In the rows, zero is written as 128.
[144 171 124 122  84 151 146 146 178 162 133 149 150 163  80 125 129 144
 156 126 144 137  95  81 187 181 146 117 118 158 111 157 111 146 118 147] | 4
[138 123 145 151 159  73  90 113 128  95 121 127 121  91  88 121 115  94
 107  99 108 104 117 193 100  58 101  94 114 137 142 173 139  87 110  91] | 1
[ 93  95 177  87 169 113 145 127 135 158 161 108 135 188 150 139  59 129
 124 114 147 144 137 107 132 121  94  94 109 127 121 136 127 158 128 122] | 10
[104 179 170 129 142 155 126 129 112 132 138 135 191  89 128 155 138  74
  52 139  96 119 131 144 155 120  77 122 129 128 133 146 169 101 130 146] | 8
[132 179  87 117 115 153 101 141 123 135 131 153  98 122 128 150 173 137
 146 177 138 112 125  99  97 100 141 107 160 155 140  90 103  69 127 140] | 7
[102 157 128 151 149 103 136 134 125 139 138 165 121 171  97 119 140 139
 143 129 156 128 103 141 143 100 133 117 139 115 130  98 120  95  94 104] | 1
[121 110 140 105 133 123 106 150 164 113 139 138 176 131 126 158 135 106
 135 144 118 108 131 155 101 166 131  94 116 181 128 124 149  77 168 145] | 10
[141 157 158 125 133  98  89 134 117 111  84 141 104 119 107 124 156  66
  94 112 141 111 164 204 144  84  18 118 111  94 136 154 119 142 122 154] | 6
[145  89 140 107 137 122 129 125 151  94 137 132 146 134 139 134  96 110
 159 114 133 107 113 150 139 118 187 140 106 100 156 135 151 136 123  95] | 2
[102 192 158 149 119 115 125 140  95 165 130 139 127 107  70 130 158  76
 115 114 143 122 110 147 129  72  64 126 158 119 138 119 140 100 111 112] | 8
[151 103 139 155 177  90 113  79  91  90 119 108 113  84 165 114 137  89
  89  70 106 132 161 127 142  90  95 162 133 116 155 131 148 138 106  98] | 3
[145  44 136  89 131 121 133 125 143 138 120 139 131 182 162  98 141 183
 194 141 126 120 135 112 118 225 125 136 120 137 135 120 131 174 172 107] | 10
[106 151 193 101 149  91  65 118 106 111 139 138 106 141 135 146 141 115
 117 136 144 145 171 179  94 102  72 135 114 120 128 162 140 108 110  77] | 7
[104  42 134  93  88  95 159 113 106 116  88 110 134 106 121 133 107 114
 129  93 128 131 140 121 142 100 114 132 197 104 158 150 143 127 160  97] | 5
[126 119 191  84 126 124 137 158 152  81 136 114 105 127 117 131  73 119
 143 115 166 152 144 128  90 132 164 113 103 137 134 176 149 128 121 102] | 5
[131 184 129 151 119 144 128 141 148 139 149 117 127 129 117 122 109 121
 125 110 110 126 121 129  98  60 172 102 106 152 129 135 130  96  63 114] | 9
[141 150 163 138 144 142 129 124 132  99 176 148 122 157 178 140 131 142
 149 128 103 126 146 104  79 169 148 130 102 165 146 128 146 101 131 124] | 6
[112 197 120 156 116 117 110 111  83 159 154 157 106  88 107 157 159 116
 116 112  95 128 125 102 148  51 130 118 166 149 147 133 143 100  82 109] | 7
[132  68 145  71  97 170 140 172 133 132 100 129 176 107 133 103 127   4
 145  90 139 113 106 147 127 113 111 120 170 113 152 118 138  85 162 143] | 2
[126 129 145 150 151 157 144 124 127 134 177 129 157 156 147 114 108 111
  89 106 119 148 125 135 153 138 158 133 111 151 142 144 152 128 101  98] | 0
[101 136 180  77 181 106 136 142 144 103 171 129  88 151 134 176  39 145
 147 168 166 138 136  87 131 114 148 113  90  91 116 122 135 176 113 143] | 5
[127 113 135 103 109 115 130 144 136 127  89 147 127 181 125 133 169 169
 203 150 137 125 158 116 141 172  76 128 130  87 121 122  85  91 152  93] | 9
[134 110 137  66 119 102  73 160 186 130  67 128 171 127 126 131 136  70
 172 151 129 100 116 203 139 124 104  88 155 118 135 152 151  51 137 129] | 10
[123 100 103 151  94 117  94 136 131 165 127 124 138 108 128  78  99 183
 177 110  89 165 151 155  93 151 150 139  82 154 111 152 121 131 135  99] | 9
[121  48 140 131  84 124 130 165  89 138  93 125 144  83 124  91 125  78
 151  85 101 132 132 144 197 114 102 162 149  61 185 158 135 140 178 111] | 3
[127 156 141 106 125 132 115 124 162  91 112 102 128 141 161 162 132 118
 138 133 107 112 142 120 107  91 169  91 119 143 129 165 113  35 104 123] | 3
[151 100  91 102 140 102 118 126 110  94 103 157  94 145 146 128 167 153
 205 137 135 115 146 108 102 203 118 150 115 129 112 100 120 113 183 109] | 6
[119 148 136  97 111 177 121 169 118 173 133 125 114 122 164 105  86  87
 142 136 158 167 114  99  88 103  90 102 186 145 155 107 109  40 146 131] | 7
[110 170  66 145  50 134 125 162 145 142  67 152 114 163  70 114 152 238
 190 147 156 142 127 139 160 126 174 110 125 109 123 144  69  87 120  86] | 9
[138 121 124 128 119 162 178 177 127 127 155 155 137 164 142  86 107 131
 167 129 166 156 119  95 134 200 148 119 133 172 163  87 135  82 161 128] | 5
[109 168 147 140 128 141 154 129 148 112 156 148 127 141 112 135 133 134
 109 116 156 136 137 107 122 129 192 149 127 122 135 145 121 132 103 125] | 1
[ 99 169  98 126  65 148 166 143 147 165 106 111 155 194 108 101 111 164
 125 128 181 140 143 159 122 133 122 115 108 145 138 173  72  56 167  95] | 8
[102 159 152 108 138 162 162 149 139 117 167 149 162 179  82 150 137 188
 138 148 145 150 113  92 127 195 161 114  43 171  91 138 141 145 126  97] | 8
[119 172 151 170 127 168 131 162 115 169 208 137 112 162 141 109 116 127
 147 135 139 139 136 112 129 142 168 147 112 117 157 143 107 132 131 110] | 0
[168 102 123 131 100 132 126 128 164  90  83 137 156 121 119 117 170 102
 132 111 139 105 138 212 127 131 163 129 102 126 145 133 135 113 129 118] | 2
[137 142 128 165 119 125 121 111 135 119 124 120  78  81 135 142 109 169
 138 114 101 146 133  77 101  81 158 103 137 157 146 122 102 108 105 146] | 3
[132 165  79 132  93 133 114 145 110 134  95 144 112  92 103 109 165  66
 147 101 145 116  91 121 127  96 108 144 176 133 134 121 103  68 150 129] | 3
[ 84  86 188 107 129 111  84 197 133 124 112 140 100 128 108  66  31 112
 141 136 184 159 138 188 122  96 103 125 133  66 173 145 109 125 146 125] | 1
[166 134  98 176 158 118 119 139  90 115 136 136 134  80 104 103 140  87
 137  84 131 130 118 107 206 115  72 151 121  98 183 137 116 119 151  97] | 3
[150 192 117 109 154 115  80 109 183 115 101 140 135 136 135 164 142 118
 125 162 128 120 115 181 108 113  94 100  93 136  86 131 135  98  92 158] | 6
[109 112 144  76 161 121 134 115 152 105 157 113 164 209 118 127 155  87
 124 114 162 103 113 131 101 100 143 132 130 113 121 153 129 109  87  72] | 1
[128 129 110 143 119 101  76 105 144 116  65 124  82  72 163 121  80 208
 131 150  89 150 147 149  93 130 210  85 121 175  81 112 139 100 111 144] | 4
[164 191 154 165 127 139 126 130 169 124 202 125 118  86  83 169  96 121
 102 116 127 156 111 107  66 106 163 104  88 231 149 144 153 106  88 139] | 7
[114  89 119 110  91 123 138 146  66 138  75 165 129  96 141  88 134  81
 145  94 102 114 138 122 158 144  44 156 185  93 140 126 120 102 195 111] | 9
[122  69 170 130 114 110 136 163 139 138 155 130 175 140 100 107 109 101
 149  81 135 147 134 153 129 171 122 124 121 175 169 143 162 114 164 102] | 10
[ 94  99 150 105 161 107 162 109 107 107 112 148 135 209 138 138 150 196
 127 166 143 125 149 105 158 176 111 123 130 133 134  61 147 120 119 106] | 8
[137 201 150  89 161 165  87 155 199 127 149 142 136 186 169 116 103 147
 190 167 155 153 109 115  95 162 176  91  68 156  72 133 114  70  85 103] | 4
[162  92 138 105 107 114 129 122 168 130  72 105 135 147  87 122 150 116
 143 114 149 132  97 136 169 116  56 122 145  95 146 158 108 145 109 122] | 3
[151 171 100 116 122 149 133 114 107 131  83 133 171  64 155 161 180  21
  67 120 108  97 137 136 208  60  77 131 205  82 175 148 148  51 125 128] | 7
[ 93 174 177 158  85 116 115 150 147 176 162 151 106 157  95 132 105 124
 136 136 141 149 123 164 134 120 157 140 146 135 140 143 134 127  95 141] | 0
[ 91 121 203 140 157  77  85 109 102  90  83 112  88 116 129 128  60 149
  51 100 146 163 162 188 125  60  85  86 119 116 109 149 135 130 104  89] | 4
[147 142 126 130 154 135 166  81 138 111 130 152  93 171 186 118 160 169
 131 145 128 100 117  97  97 156 190 160 149 109 120 100 132 147  98 115] | 1
[127 117  58 108 160 144 132 125 113 106 126 142 122 131 173  69 100 116
 113 128 136 107 118 116 118 146 208 150 133 140 125 106 134 109 134 127] | 1
[132 119 139  90  97 146  97 143 150 108  94 168  97 131 166 114 115 148
 176 160 111  98 116 116  79 150 127 103 125 138 105 138  90  99 188 121] | 4
[125 152 123 114 139 133 156 140 168 149 150 117 152 201 129 141 148 137
 197 128 167 149 135 109 114 139 158 152  99 102  99 103 113  98  90  76] | 9
[103 121 195 114 125 141 129 179  91 152 156 153 125 199 159  59 107  72
 179  93 177 143 146 167 136 148 108 143 124  95 163 119 123  98 139  93] | 2
[165 166  80 137 139 111 151 128 139 127 119 126 144 110 100 152 138  93
 127 140 157 108 109 141 174 137 109 127 134 113 136 124 134 104 147 139] | 5
[130  96 140 127 108 137 175 137 123 122 114 122 124 167 143 135 116 170
 153 123 155 145 121 104 168 193 128 167 111  71 140 152 105 147 187  99] | 3
[134 102 121 177 161 123 167 116  91 126 140 115 139 115 121 119 174 109
 100  89 125 119 153 115 163  82 144 139 145  80 168 111 129 138 107  96] | 1
[137 111 112 133 100 144 155 139 109 127  90 157 164 151  89  84 122 197
 118 135 120 134 109 121 200 207  65  94 117 170 162 151 126 106 173 109] | 8
[127 141 136 139 159  76 105  96 153 140 134 128 177 132  76 149 131 110
 111 116 160 153 110 189 175  80  33 126 121  97 130 152 141 147  91  86] | 5
[142 149 135 102 112 107  93 125 140 110 130 133 117  83  87 138 158  94
 148 122  95 109 107 132  77 110 152  91 141 200 107 156 171 106  88 136] | 5
[146 102 129 134 125 109 149 157 123 131  98 139 116 138 152 102 109 114
 135 126 155 114 167 160 157 181  99 122 129 122 168 112 117 108 203 150] | 10
[113  77 153  88 147 150 155 195 130 137 157 140 168 163 157  91  86  86
 171 107 153 147 150 116 161 195 155 130  95 132 152 118 150 121 176 119] | 10
[134  91 151 105 127 113 143 152 106  86  78 144 118 131 136 143 136  85
 119 136 129  91 131 134 147 163 101 104 147 127 119  93 141  81 191 137] | 4
[181 185 142 123 190 134 107  64 151 113 151 101 112 160 188 118 150 124
 101 121 102 109 128 143  12 126  90 117  69 179  61 142 132 117  71  93] | 9
[159  87  96 104 124 117 126  91 191 101 105 116 142 153 145 139 132 167
 144 144 109 110 126 117 153 136 164 140  89 129 132 148 116 162 107 141] | 3
[ 80 122 205 117 120 131 138 167 178 140 216 107 183 180  79 154 104  80
 130  77 159 149 136 125  81  66 166  91 109 186 161 154 140 106  89  97] | 10
[108 192 122 141 137  76  71 122 162 188 141 130 122  57  81 158  68  79
 133 106 110 132 107 153 122  17  99  73 137 161 116 151 126 102  92 162] | 10
[105 105 169 132 128  91 134 149 144 171 111 104  88 150 152 120  94 134
 174 112 148 148 164 168  89  73 161  91 130 114 135  99 126 102 106 114] | 10
[177  84  75 140 117 119 143 108 140  95  82 104 161  55 147 129 121  55
  92  87  60  88 123 143 168  86 149 114 127 156 163 149 153  75 141 155] | 3
[103 163 139 101 149 128 112 114 163 148 164 162 122 182 153 155 133 112
 164 161 135 130 109 123  88 140 148 130 133 159  80  98 126  85 101 124] | 0
